Below is a small trained network, with its code and all its weights. Each question gives an input and a class and asks what happens when units are switched off, that is, made to give their printed mean instead of their output.

import numpy as np


def w(rows, s, z=0):
    codes = np.array(rows[::2]) - 128.0
    scale = np.full(codes.shape[1], s)
    scale[-1] = z or s
    return codes * scale


def norm(h):
    return h / np.sqrt((h * h).mean(-1, keepdims=True) + 1e-5)


def f(y):
    return y / 2 * (1 + np.tanh(0.7978845608 * (y + 0.044715 * y**3)))


def log_softmax(a):
    a = a - a.max(-1, keepdims=True)
    return a - np.log(np.exp(a).sum(-1, keepdims=True))


def net(x, mask):
    res = np.array(x, float).reshape(1, 8) / 4 @ E
    u = 0
    for l in range(2):
        y = f(norm(res) @ A[l][:, :-1].T + A[l][:, -1])
        res = res + np.where(mask[u : u + 16], y, B[l][:, -1]) @ B[l][:, :-1]
        u += 16
    return log_softmax(norm(res)[-1] @ U[:, :-1].T + U[:, -1])


A, B = {}, {}
E = w([
[130,127,131,128],'x0',
[133,135,172,125],'x1',
[130,129,129,128],'x2',
[255,68,134,134],'x3',
[89,39,144,150],'x4',
[127,128,128,128],'x5',
[106,106,123,2],'x6',
[126,129,124,130],'x7',
],0.0052)
A[0] = w([
[95,50,124,152,4],'0.n0',
[125,155,62,121,40],'0.n1',
[127,185,102,122,55],'0.n2',
[91,189,199,131,105],'0.n3',
[137,177,174,191,150],'0.n4',
[181,100,72,106,67],'0.n5',
[63,77,147,159,111],'0.n6',
[124,80,2,140,128],'0.n7',
[156,134,104,204,182],'0.n8',
[173,210,128,89,27],'0.n9',
[80,53,165,120,147],'0.n10',
[132,109,153,84,166],'0.n11',
[214,169,148,97,134],'0.n12',
[92,197,70,104,128],'0.n13',
[92,26,140,139,184],'0.n14',
[48,131,98,154,97],'0.n15',
],0.0088,0.0041)
B[0] = w([
[130,241,146,201,124],'0.n0',
[151,208,193,165,107],'0.n1',
[178,186,193,172,124],'0.n2',
[170,61,195,163,171],'0.n3',
[125,29,122,130,213],'0.n4',
[177,94,213,133,149],'0.n5',
[196,185,193,161,186],'0.n6',
[173,138,251,126,176],'0.n7',
[150,79,123,53,246],'0.n8',
[175,255,96,162,157],'0.n9',
[185,213,109,111,205],'0.n10',
[186,115,145,104,184],'0.n11',
[179,111,196,164,232],'0.n12',
[186,131,202,102,219],'0.n13',
[223,218,156,126,251],'0.n14',
[130,122,209,140,194],'0.n15',
],0.0062,0.003)
A[1] = w([
[86,120,75,177,115],'1.n0',
[46,159,163,133,93],'1.n1',
[118,127,95,254,76],'1.n2',
[122,102,126,59,93],'1.n3',
[105,115,83,240,126],'1.n4',
[93,128,158,120,3],'1.n5',
[80,151,122,124,73],'1.n6',
[17,169,173,132,78],'1.n7',
[202,251,159,110,131],'1.n8',
[62,169,172,152,60],'1.n9',
[99,135,99,147,19],'1.n10',
[133,99,130,64,63],'1.n11',
[83,170,106,182,54],'1.n12',
[132,55,63,207,157],'1.n13',
[195,64,113,116,150],'1.n14',
[157,134,223,151,150],'1.n15',
],0.0085,0.0047)
B[1] = w([
[127,196,171,104,109],'1.n0',
[254,44,186,151,134],'1.n1',
[170,187,40,44,131],'1.n2',
[142,187,96,100,133],'1.n3',
[152,202,58,29,132],'1.n4',
[233,133,213,127,109],'1.n5',
[250,129,208,172,112],'1.n6',
[217,29,179,181,144],'1.n7',
[73,110,97,191,254],'1.n8',
[237,12,192,100,132],'1.n9',
[157,27,157,175,105],'1.n10',
[144,186,113,82,128],'1.n11',
[236,188,126,89,111],'1.n12',
[115,228,138,58,155],'1.n13',
[77,141,198,146,204],'1.n14',
[51,112,61,138,237],'1.n15',
],0.0077,0.0068)
U = w([
[191,28,228,177,234],'0',
[120,236,39,2,98],'1',
[53,160,87,242,2],'2',
[5,99,142,153,156],'3',
[15,98,156,156,105],'4',
],0.0083,0.00088)

Each question gives the input, the list of numbers given to net, and the class t.
The units are the neurons (one row each of A and B). Each row of codes is followed by its name. A weight is (code - 128) times the scale printed after its matrix; where a second scale follows, it is the last column's (A, B and U).
mask holds one flag per neuron, layer by layer. A switched-off neuron (its flag False) gives its mean, the last column of its row in B, instead of its output. The means were averaged over made-up inputs and are rounded, as every weight is.
A unit's drop is (log p(t) with every unit on - log p(t) with that unit switched off) / (log p(t) with every unit on - log p(t) with every unit switched off).
The circuit of an input: a set's keep is (log p(t) with only the set's units on - log p(t) with every unit switched off) / (log p(t) with every unit on - log p(t) with every unit switched off). Starting from the 12 units with the biggest drops (on a tie, the unit counted first), units are removed one at a time, each time the one whose removal leaves the highest keep (on an exact tie, the one counted first), for as long as the keep stays at least 0.8.
circuit, biggest first: the units of the circuit, biggest drop first
top k neurons: the k neurons with the biggest drops, biggest first
k most important neurons of layer l: the k neurons of layer l with the biggest drops, biggest first
drop of u: that unit's drop, to one decimal
input [-5,5,-5,-2,-8,8,7,7], class 2: circuit, biggest first => (1.n8, 0.n8)
input [-8,0,8,4,3,-3,-7,-5], class 1: circuit, biggest first => (1.n13, 0.n13, 1.n4, 1.n2)
input [-4,3,-5,-8,1,-5,-8,4], class 0: top 2 neurons => (0.n15, 1.n7)
input [-4,-1,-3,-5,8,0,2,-4], class 2: circuit, biggest first => (0.n14, 0.n10, 0.n6, 1.n8)
input [2,-2,-1,1,1,1,-5,6], class 1: circuit, biggest first => (1.n13, 0.n13, 0.n12, 1.n4)
input [-1,1,-6,7,-6,8,7,1], class 4: most important neuron of layer 1 => (1.n14)
input [-3,8,2,6,-8,-2,7,2], class 2: 3 most important neurons of layer 0 => (0.n8, 0.n9, 0.n12)
input [6,-2,-8,5,-8,6,5,4], class 2: 2 most important neurons of layer 0 => (0.n9, 0.n12)
input [6,1,2,5,-8,-1,7,7], class 2: 2 most important neurons of layer 1 => (1.n8, 1.n13)
input [-7,8,3,3,-5,-2,3,0], class 3: top 2 neurons => (0.n14, 0.n10)
input [-3,3,4,1,6,3,5,2], class 2: top 3 neurons => (1.n8, 0.n14, 0.n8)
input [-7,3,-3,7,8,-2,0,2], class 2: 2 most important neurons of layer 0 => (0.n14, 0.n0)
input [3,7,-5,-2,-7,5,-7,5], class 1: 3 most important neurons of layer 0 => (0.n14, 0.n4, 0.n7)
input [2,1,3,5,2,2,7,0], class 1: most important neuron of layer 0 => (0.n3)
input [2,-7,4,7,-6,-1,7,5], class 0: 2 most important neurons of layer 1 => (1.n13, 1.n4)
input [-2,-4,7,-6,0,-2,5,4], class 0: 2 most important neurons of layer 1 => (1.n7, 1.n1)
input [7,4,2,7,8,3,-4,2], class 2: top 3 neurons => (0.n14, 0.n0, 1.n9)
input [7,6,-6,-8,5,6,-8,2], class 0: top 2 neurons => (0.n15, 1.n9)
input [-7,6,1,-4,7,1,-7,1], class 1: top 4 neurons => (1.n2, 1.n4, 0.n13, 0.n7)
input [6,1,-3,5,6,-1,-7,-7], class 1: 3 most important neurons of layer 0 => (0.n13, 0.n15, 0.n12)
input [3,-1,-8,4,1,-7,-7,1], class 1: 2 most important neurons of layer 1 => (1.n13, 1.n8)
input [-2,2,-8,-4,1,-3,0,1], class 0: top neuron => (0.n8)
input [2,8,2,4,-4,3,-8,7], class 1: top 2 neurons => (1.n13, 0.n13)
input [-7,3,-6,-8,-3,-1,-1,-8], class 0: drop of 0.n1 => 0.0
